Below is a small trained network, with its code and all its weights. Each question gives an input and a class and asks what happens when units are switched off, that is, made to give their printed mean instead of their output.

import numpy as np


def w(rows, s, z=0):
    codes = np.array(rows[::2]) - 128.0
    scale = np.full(codes.shape[1], s)
    scale[-1] = z or s
    return codes * scale


def norm(h):
    return h / np.sqrt((h * h).mean(-1, keepdims=True) + 1e-5)


def f(y):
    return np.maximum(y, 0)


def log_softmax(a):
    a = a - a.max(-1, keepdims=True)
    return a - np.log(np.exp(a).sum(-1, keepdims=True))


def net(x, mask):
    res = np.array(x, float).reshape(1, 3) / 4 @ E
    u = 0
    for l in range(2):
        y = f(norm(res) @ A[l][:, :-1].T + A[l][:, -1])
        res = res + np.where(mask[u : u + 3], y, B[l][:, -1]) @ B[l][:, :-1]
        u += 3
    return log_softmax(norm(res)[-1] @ U[:, :-1].T + U[:, -1])


A, B = {}, {}
E = w([
[130,177,186,98,170,72,115,126],'x0',
[76,97,116,61,168,182,215,2],'x1',
[129,189,112,84,191,150,107,143],'x2',
],0.0036)
A[0] = w([
[126,117,254,172,113,23,136,114,50],'0.n0',
[67,118,80,112,141,169,193,67,79],'0.n1',
[92,72,164,189,55,25,156,146,254],'0.n2',
],0.0045,0.0024)
B[0] = w([
[119,161,123,102,139,220,254,28,208],'0.n0',
[160,87,101,137,71,212,139,180,227],'0.n1',
[195,149,178,73,151,174,197,98,255],'0.n2',
],0.005,0.0042)
A[1] = w([
[96,130,79,148,132,119,30,220,73],'1.n0',
[227,152,176,134,121,105,126,201,9],'1.n1',
[67,254,140,86,217,128,150,81,105],'1.n2',
],0.0047,0.0015)
B[1] = w([
[38,66,225,137,221,94,165,76,180],'1.n0',
[114,163,51,59,89,15,85,134,216],'1.n1',
[231,147,60,188,1,81,89,219,252],'1.n2',
],0.0052,0.0041)
U = w([
[85,148,143,183,144,128,79,71,1],'0',
[211,200,100,121,62,53,102,177,146],'1',
[40,89,152,171,254,175,102,110,25],'2',
[149,100,126,102,110,239,203,48,251],'3',
[35,112,158,114,197,17,63,155,108],'4',
],0.0096,0.0037)

Each question gives the input, the list of numbers given to net, and the class t.
The units are the neurons (one row each of A and B). Each row of codes is followed by its name. A weight is (code - 128) times the scale printed after its matrix; where a second scale follows, it is the last column's (A, B and U).
mask holds one flag per neuron, layer by layer. A switched-off neuron (its flag False) gives its mean, the last column of its row in B, instead of its output. The means were averaged over made-up inputs and are rounded, as every weight is.
A unit's drop is (log p(t) with every unit on - log p(t) with that unit switched off) / (log p(t) with every unit on - log p(t) with every unit switched off).
The circuit of an input: a set's keep is (log p(t) with only the set's units on - log p(t) with every unit switched off) / (log p(t) with every unit on - log p(t) with every unit switched off). Starting from all 6 units, units are removed one at a time, each time the one whose removal leaves the highest keep (on an exact tie, the one counted first), for as long as the keep stays at least 0.8.
units of the circuit, in order: the units of the circuit, biggest drop first
k most important neurons: the k neurons with the biggest drops, biggest first
drop when u is switched off: that unit's drop, to one decimal
input [-3,-1,4], class 2: units of the circuit, in order	[0.n2 0.n0 1.n0 1.n2]
input [2,-5,4], class 4: units of the circuit, in order	[1.n0 0.n2 1.n2]
input [5,7,7], class 1: units of the circuit, in order	[1.n2]
input [8,8,3], class 1: 3 most important neurons	[1.n2 0.n0 0.n2]
input [-3,-4,-7], class 3: 2 most important neurons	[1.n2 0.n2]
input [4,-8,7], class 4: units of the circuit, in order	[1.n0 0.n2]
input [0,-4,-8], class 3: units of the circuit, in order	[0.n0 1.n2]
input [-8,-3,7], class 2: units of the circuit, in order	[1.n0 1.n2 0.n2]
input [-4,-8,3], class 4: 2 most important neurons	[1.n0 1.n2]
input [-3,-3,2], class 4: 2 most important neurons	[0.n0 1.n0]
input [-7,-1,4], class 2: 4 most important neurons	[0.n2 0.n0 1.n0 1.n2]
input [1,-3,-5], class 3: drop when 0.n0 is switched off	0.2
input [3,-2,-4], class 3: drop when 1.n2 is switched off	0.0
input [5,3,1], class 1: drop when 1.n2 is switched off	0.5
input [6,-4,-8], class 3: units of the circuit, in order	[0.n0]
input [-2,-3,-5], class 3: 3 most important neurons	[1.n2 0.n2 0.n0]
